Below is a small trained network, with its code and all its weights. Each question gives an input and a class and asks what happens when units are switched off, that is, made to give their printed mean instead of their output.

import numpy as np


def w(rows, s, z=0):
    codes = np.array(rows[::2]) - 128.0
    scale = np.full(codes.shape[1], s)
    scale[-1] = z or s
    return codes * scale


def f(y):
    return y / 2 * (1 + np.tanh(0.7978845608 * (y + 0.044715 * y**3)))


def log_softmax(a):
    a = a - a.max(-1, keepdims=True)
    return a - np.log(np.exp(a).sum(-1, keepdims=True))


def net(x, mask):
    res = np.array(x, float).reshape(1, 5) / 4 @ E
    y = f(res @ A[0][:, :-1].T + A[0][:, -1])
    res = res + np.where(mask, y, B[0][:, -1]) @ B[0][:, :-1]
    return log_softmax(res[-1] @ U[:, :-1].T + U[:, -1])


A, B = {}, {}
E = w([
[183,48,162,90,46,255,63,142],'x0',
[33,90,59,102,17,61,131,141],'x1',
[207,201,50,164,60,167,208,37],'x2',
[131,124,122,130,130,126,130,128],'x3',
[207,211,75,78,118,79,33,199],'x4',
],0.0062)
A[0] = w([
[159,77,163,84,38,212,89,133,148],'n1',
[84,176,109,156,195,40,180,121,137],'n2',
[166,74,153,88,47,213,96,157,146],'n3',
[57,49,196,152,156,183,209,51,5],'n4',
[88,185,106,148,188,32,167,114,144],'n5',
[68,75,185,106,184,96,78,213,12],'n6',
[216,215,92,51,123,89,58,219,17],'n7',
[200,155,189,161,253,178,121,103,93],'n8',
[202,203,21,203,33,171,195,24,105],'n9',
[51,94,83,113,35,74,125,141,69],'n10',
[76,194,104,157,194,43,162,114,121],'n11',
[210,150,198,158,249,171,124,114,64],'n12',
[50,97,85,96,32,72,130,135,103],'n13',
[210,199,72,57,129,88,54,204,32],'n14',
[65,62,171,102,202,101,79,215,8],'n15',
[55,103,84,125,30,79,122,132,89],'n16',
],0.0061,0.0013)
B[0] = w([
[218,45,48,160,251,175,31,140,205],'n1',
[185,65,74,146,211,180,21,146,204],'n2',
[188,62,64,153,236,168,22,136,202],'n3',
[8,69,126,234,56,88,147,50,206],'n4',
[197,63,66,143,215,201,38,139,206],'n5',
[224,126,208,22,122,32,200,45,195],'n6',
[12,68,126,225,54,89,165,57,211],'n7',
[80,245,105,101,44,202,192,235,206],'n8',
[223,118,225,21,148,2,191,56,253],'n9',
[116,216,114,96,83,198,170,225,180],'n10',
[191,59,77,143,221,194,40,149,205],'n11',
[86,247,106,93,39,219,193,229,204],'n12',
[118,217,104,94,96,209,172,210,185],'n13',
[9,54,129,233,54,98,179,36,206],'n14',
[200,136,212,55,113,29,188,70,200],'n15',
[137,214,117,98,89,191,158,212,179],'n16',
],0.0056,0.0065)
U = w([
[184,85,76,149,216,168,44,149,253],'0',
[189,138,204,16,126,47,165,84,54],'1',
[93,220,117,102,84,186,158,228,125],'2',
[21,89,132,252,88,105,139,71,46],'3',
],0.011,0.00072)

Each question gives the input, the list of numbers given to net, and the class t.
The units are the neurons (one row each of A and B). Each row of codes is followed by its name. A weight is (code - 128) times the scale printed after its matrix; where a second scale follows, it is the last column's (A, B and U).
mask holds one flag per neuron, in row order. A switched-off neuron (its flag False) gives its mean, the last column of its row in B, instead of its output. The means were averaged over made-up inputs and are rounded, as every weight is.
A unit's drop is (log p(t) with every unit on - log p(t) with that unit switched off) / (log p(t) with every unit on - log p(t) with every unit switched off).
The circuit of an input: a set's keep is (log p(t) with only the set's units on - log p(t) with every unit switched off) / (log p(t) with every unit on - log p(t) with every unit switched off). Starting from the 12 units with the biggest drops (on a tie, the unit counted first), units are removed one at a time, each time the one whose removal leaves the highest keep (on an exact tie, the one counted first), for as long as the keep stays at least 0.8.
circuit, biggest first: the units of the circuit, biggest drop first
k most important neurons: the k neurons with the biggest drops, biggest first
drop of u: that unit's drop, to one decimal
input [-1,-3,-1,-3,1], class 2: circuit, biggest first -> [n9; n1; n3]
input [-6,-8,-2,3,7], class 2: circuit, biggest first -> [n12]
input [0,-6,-8,-4,-6], class 1: 2 most important neurons -> [n6; n15]
input [1,-8,-6,-4,0], class 2: 2 most important neurons -> [n12; n8]
input [-5,-8,5,4,2], class 2: 2 most important neurons -> [n8; n12]
input [4,4,-2,-5,6], class 3: circuit, biggest first -> [n14; n7]
input [7,6,-5,0,-7], class 0: 2 most important neurons -> [n1; n3]
input [-6,1,8,-5,-4], class 1: 3 most important neurons -> [n9; n1; n3]
input [6,-2,8,7,8], class 1: 2 most important neurons -> [n9; n4]
input [3,5,-6,7,6], class 1: 3 most important neurons -> [n6; n15; n4]
input [-3,-8,-8,-2,0], class 1: drop of n13 -> 0.1
input [-4,8,8,6,5], class 1: drop of n16 -> -0.3
input [-2,-1,-8,1,-1], class 1: drop of n6 -> 0.0
input [-1,6,2,8,7], class 3: circuit, biggest first -> [n14]
